Below is a small trained network, with its code and all its weights. Each question gives an input and a target symbol and asks what happens when units are switched off, that is, made to give their printed mean instead of their output.

import numpy as np


def w(rows, s, z=0):
    codes = np.array(rows[::2]) - 128.0
    scale = np.full(codes.shape[1], s)
    scale[-1] = z or s
    return codes * scale


def norm(h):
    return h / np.sqrt((h * h).mean(-1, keepdims=True) + 1e-5)


def softmax(a):
    e = np.exp(a - a.max(-1, keepdims=True))
    return e / e.sum(-1, keepdims=True)


def log_softmax(a):
    a = a - a.max(-1, keepdims=True)
    return a - np.log(np.exp(a).sum(-1, keepdims=True))


def net(x, mask):
    ids = ['βδζθστω'.index(c) for c in x.split()]
    T = len(ids)
    res = E[ids] + P[:T]
    u = 0
    for l in range(3):
        r = norm(res)
        for j in range(3):
            rows = slice(3 * j, 3 * j + 3)
            q, k, v = (r @ M[l][rows].T for M in (Q, K, V))
            z = softmax(np.where(np.tri(T) > 0, q @ k.T / 3**0.5, -1e9)) @ v
            o = O[l][rows]
            res = res + np.where(mask[u + j], z, o[:, -1]) @ o[:, :-1]
        u += 3
    return log_softmax(norm(res)[-1] @ U[:, :-1].T + U[:, -1])


Q, K, V, O = {}, {}, {}, {}
E = w([
[157,130,153,75,29,71,66,108,225,92],'β',
[153,210,93,73,114,160,13,155,127,170],'δ',
[154,248,166,199,63,72,83,109,151,68],'ζ',
[69,145,44,141,64,129,145,35,229,86],'θ',
[12,164,129,33,113,113,181,125,210,205],'σ',
[201,190,154,125,175,165,166,71,226,163],'τ',
[111,86,207,114,82,218,148,172,124,106],'ω',
],0.015)
P = w([
[209,154,83,18,83,116,182,149,64,3],'0',
[192,160,112,58,75,136,148,130,91,58],'1',
[172,152,128,87,87,152,154,121,101,80],'2',
[153,143,137,103,107,150,115,125,129,107],'3',
[137,131,151,127,121,145,109,128,148,124],'4',
[119,119,159,137,155,140,94,116,157,138],'5',
[93,101,171,161,188,142,79,96,164,152],'6',
[91,100,165,195,183,125,76,134,201,176],'7',
[71,97,169,246,195,107,81,170,213,191],'8',
],0.013)
Q[0] = w([
[157,92,130,148,152,109,169,122,65,114],'0.h1',
[127,97,79,158,140,85,136,169,126,131],'0.h1',
[103,124,131,167,122,139,81,155,181,122],'0.h1',
[130,55,124,158,149,168,179,208,63,150],'0.h2',
[123,65,26,165,168,162,253,43,28,99],'0.h2',
[132,157,94,79,142,144,158,50,124,103],'0.h2',
[109,104,133,96,117,129,121,102,96,112],'0.h3',
[126,150,134,129,134,149,120,145,127,129],'0.h3',
[132,115,157,130,140,126,144,177,141,133],'0.h3',
],0.014)
K[0] = w([
[167,140,17,81,73,92,150,147,67,81],'0.h1',
[160,143,44,107,109,41,87,95,114,76],'0.h1',
[64,78,188,184,187,139,71,115,164,185],'0.h1',
[191,79,144,91,85,133,87,194,2,45],'0.h2',
[198,192,99,29,65,113,146,169,53,44],'0.h2',
[178,190,111,34,126,221,160,99,127,121],'0.h2',
[152,163,109,75,59,68,172,140,104,160],'0.h3',
[111,98,139,165,89,110,135,87,113,149],'0.h3',
[98,127,102,179,130,138,82,181,113,164],'0.h3',
],0.0093)
V[0] = w([
[74,215,123,134,46,82,180,82,75,161],'0.h1',
[149,83,249,131,193,111,228,120,93,208],'0.h1',
[92,118,106,180,61,39,29,91,106,171],'0.h1',
[195,107,230,146,77,84,40,147,21,200],'0.h2',
[113,82,65,139,121,206,96,78,130,104],'0.h2',
[124,136,146,140,85,101,121,88,102,132],'0.h2',
[191,46,98,91,139,125,124,40,116,163],'0.h3',
[176,134,103,157,114,66,151,89,105,174],'0.h3',
[129,93,123,116,253,140,175,154,97,37],'0.h3',
],0.0051)
O[0] = w([
[89,122,146,72,130,93,95,79,99,144,126],'0.h1',
[85,220,255,115,89,204,191,112,219,118,89],'0.h1',
[150,78,159,131,169,25,100,148,156,170,61],'0.h1',
[122,122,147,74,235,113,96,198,192,15,1],'0.h2',
[137,66,96,198,112,135,193,169,111,107,123],'0.h2',
[105,110,118,136,109,85,114,143,171,105,125],'0.h2',
[161,161,114,147,136,102,115,199,180,75,106],'0.h3',
[169,107,169,137,129,72,188,197,91,114,94],'0.h3',
[147,159,144,106,109,94,217,132,117,72,48],'0.h3',
],0.0055)
Q[1] = w([
[103,141,119,136,109,173,147,111,154,163],'1.h1',
[149,155,148,58,132,165,108,145,138,118],'1.h1',
[116,149,113,138,121,131,169,132,56,149],'1.h1',
[95,146,87,180,99,93,28,94,195,220],'1.h2',
[87,203,172,104,74,253,129,115,173,99],'1.h2',
[136,133,145,135,151,69,137,174,121,142],'1.h2',
[114,200,158,118,94,159,218,65,67,146],'1.h3',
[117,119,148,122,157,124,168,142,95,86],'1.h3',
[158,82,98,77,216,86,111,145,105,80],'1.h3',
],0.015)
K[1] = w([
[121,57,146,118,86,158,157,73,123,113],'1.h1',
[101,111,157,123,114,148,152,170,111,148],'1.h1',
[168,145,80,59,96,93,181,112,143,98],'1.h1',
[83,103,162,178,202,152,123,131,212,200],'1.h2',
[158,116,252,142,180,241,144,146,122,110],'1.h2',
[145,138,63,146,129,91,73,78,110,102],'1.h2',
[209,115,124,15,73,138,147,131,88,122],'1.h3',
[202,129,112,90,127,130,92,146,100,59],'1.h3',
[156,159,139,190,149,79,99,128,120,123],'1.h3',
],0.014)
V[1] = w([
[134,163,93,159,138,160,133,141,101,181],'1.h1',
[159,113,131,145,142,158,114,110,128,120],'1.h1',
[125,86,93,138,129,126,139,111,169,110],'1.h1',
[141,81,65,246,61,145,94,48,115,127],'1.h2',
[72,184,119,69,119,65,95,153,106,121],'1.h2',
[2,61,139,114,90,110,102,180,69,116],'1.h2',
[120,188,124,172,90,95,137,91,136,136],'1.h3',
[146,62,84,88,132,139,161,147,181,173],'1.h3',
[143,126,80,141,125,168,158,128,186,105],'1.h3',
],0.011)
O[1] = w([
[120,150,89,105,125,130,132,112,140,87,103],'1.h1',
[112,136,125,133,110,113,112,128,121,111,136],'1.h1',
[128,148,157,113,122,116,124,124,143,146,131],'1.h1',
[141,40,94,125,154,152,143,119,34,132,139],'1.h2',
[61,121,138,151,161,84,99,114,146,113,85],'1.h2',
[43,173,144,131,80,59,45,174,6,110,2],'1.h2',
[146,140,146,126,144,156,131,71,78,117,222],'1.h3',
[128,94,100,128,78,130,134,150,134,155,152],'1.h3',
[110,119,111,140,107,133,108,108,90,155,167],'1.h3',
],0.014,0.0054)
Q[2] = w([
[139,176,160,91,71,202,157,153,113,119],'2.h1',
[89,195,129,120,69,149,122,179,107,98],'2.h1',
[113,168,177,225,120,157,5,64,148,210],'2.h1',
[70,184,199,134,103,139,174,109,80,121],'2.h2',
[59,89,101,140,184,58,12,118,153,150],'2.h2',
[165,153,132,159,15,158,120,105,108,203],'2.h2',
[73,183,140,79,128,159,188,158,79,111],'2.h3',
[96,164,99,123,76,192,89,57,147,195],'2.h3',
[106,115,184,98,51,130,70,208,207,160],'2.h3',
],0.013)
K[2] = w([
[108,140,230,153,78,199,103,150,137,87],'2.h1',
[39,135,185,50,88,171,159,164,131,109],'2.h1',
[68,80,187,159,177,173,126,120,157,179],'2.h1',
[123,169,192,3,120,109,140,124,65,123],'2.h2',
[49,88,100,167,191,81,149,102,162,172],'2.h2',
[95,70,96,75,39,219,174,185,114,124],'2.h2',
[130,122,124,83,54,103,133,124,140,31],'2.h3',
[33,115,142,81,116,188,209,117,168,171],'2.h3',
[110,124,186,142,156,166,94,218,155,181],'2.h3',
],0.013)
V[2] = w([
[92,156,124,76,114,74,155,48,128,130],'2.h1',
[102,129,178,111,95,199,121,202,125,53],'2.h1',
[108,173,81,55,149,44,177,52,139,245],'2.h1',
[183,129,182,198,154,123,125,123,102,14],'2.h2',
[88,180,143,145,148,131,202,82,80,147],'2.h2',
[159,144,209,181,189,119,116,91,105,117],'2.h2',
[170,201,38,145,202,96,131,123,103,129],'2.h3',
[85,103,165,114,150,157,176,136,119,92],'2.h3',
[103,201,110,96,189,202,113,144,73,128],'2.h3',
],0.011)
O[2] = w([
[130,111,202,198,154,99,101,150,142,162,179],'2.h1',
[160,171,104,100,56,117,59,102,130,147,230],'2.h1',
[65,76,244,254,184,92,216,125,177,122,90],'2.h1',
[165,122,85,75,227,131,90,97,130,125,92],'2.h2',
[126,115,182,154,132,111,113,67,105,157,119],'2.h2',
[130,109,133,93,167,75,94,84,154,94,54],'2.h2',
[72,37,81,137,147,182,124,171,142,168,2],'2.h3',
[154,143,131,151,117,105,79,85,131,165,121],'2.h3',
[63,116,89,176,74,166,71,92,190,94,150],'2.h3',
],0.012,0.0049)
U = w([
[192,155,134,89,137,35,182,222,98,124,55],'β',
[56,84,36,148,93,151,93,230,207,86,53],'δ',
[79,125,113,96,233,99,57,62,145,84,143],'ζ',
[129,49,83,167,92,146,153,95,3,161,97],'θ',
[60,167,204,218,76,94,117,113,140,127,252],'σ',
[201,134,113,151,122,201,196,77,234,168,35],'τ',
[136,236,83,92,35,146,67,96,104,125,227],'ω',
],0.0064,0.0026)

Each question gives the input, a string of symbols that net reads in full, and the target symbol t.
The units are the heads (3 rows each of Q, K, V and O). Each row of codes is followed by its name. A weight is (code - 128) times the scale printed after its matrix; where a second scale follows, it is the last column's (O and U).
mask holds one flag per head, layer by layer. A switched-off head (its flag False) gives its mean, the last column of its rows in O, instead of its output. The means were averaged over made-up inputs and are rounded, as every weight is.
A unit's drop is (log p(t) with every unit on - log p(t) with that unit switched off) / (log p(t) with every unit on - log p(t) with every unit switched off).
The circuit of an input: a set's keep is (log p(t) with only the set's units on - log p(t) with every unit switched off) / (log p(t) with every unit on - log p(t) with every unit switched off). Starting from all 9 units, units are removed one at a time, each time the one whose removal leaves the highest keep (on an exact tie, the one counted first), for as long as the keep stays at least 0.8.
units of the circuit, in order: the units of the circuit, biggest drop first
unit that matters most: the unit with the biggest drop
which heads matter: for each layer, one digit per head in row order, 1 if its drop is at least 0.15 and else 0, layers parted by /
drop of u: that unit's drop, to one decimal
input τ σ ζ ω ζ β σ, target σ: units of the circuit, in order => 2.h1; 1.h2
input σ θ ζ β, target θ: which heads matter => 100 / 010 / 000
input θ τ β, target τ: unit that matters most => 1.h2
input ω δ β θ, target θ: units of the circuit, in order => 0.h1; 1.h2
input θ β ω τ ω σ τ, target ω: units of the circuit, in order => 0.h1; 1.h2; 0.h2; 2.h1
input ζ β β β, target β: which heads matter => 010 / 000 / 001
input β σ β, target σ: units of the circuit, in order => 1.h2; 2.h1
input ζ θ ω θ ζ ζ ω ζ ζ, target ω: which heads matter => 000 / 000 / 100
input δ σ β ω δ β ζ, target ζ: units of the circuit, in order => 0.h1; 0.h2; 2.h2
input ζ δ β β β ζ β σ, target σ: units of the circuit, in order => 1.h2; 2.h1
input ζ σ β σ ω σ, target ω: which heads matter => 000 / 000 / 000
input τ σ ω ω σ δ β δ, target δ: which heads matter => 010 / 000 / 000
input σ β ζ, target σ: units of the circuit, in order => 0.h1; 2.h1
input θ ζ σ σ δ, target σ: unit that matters most => 2.h1
input ω ω σ θ θ, target σ: units of the circuit, in order => 0.h1; 1.h2; 2.h1
input σ β σ β, target σ: units of the circuit, in order => 2.h1; 1.h2
input β σ β δ ζ β ω δ ζ, target ω: which heads matter => 100 / 000 / 100
input τ ω ω β β β, target β: units of the circuit, in order => 0.h1; 2.h3; 1.h1; 0.h2
input σ β β β τ β δ, target τ: which heads matter => 000 / 010 / 000
input ω τ δ δ ζ ζ, target ζ: which heads matter => 000 / 000 / 000
input ζ δ β ζ δ δ δ θ, target θ: units of the circuit, in order => 1.h2
input ζ δ τ τ ω β θ, target ω: units of the circuit, in order => 1.h2; 2.h1
input ζ θ β, target θ: which heads matter => 000 / 010 / 000
input δ β δ β σ ω ω β, target ω: which heads matter => 100 / 000 / 100
input β β β σ β σ ζ, target σ: drop of 2.h1 => 0.2
input θ θ σ τ σ ζ, target τ: drop of 1.h2 => 1.6
input ζ ζ ζ δ ζ σ ω, target ω: drop of 2.h1 => 0.2
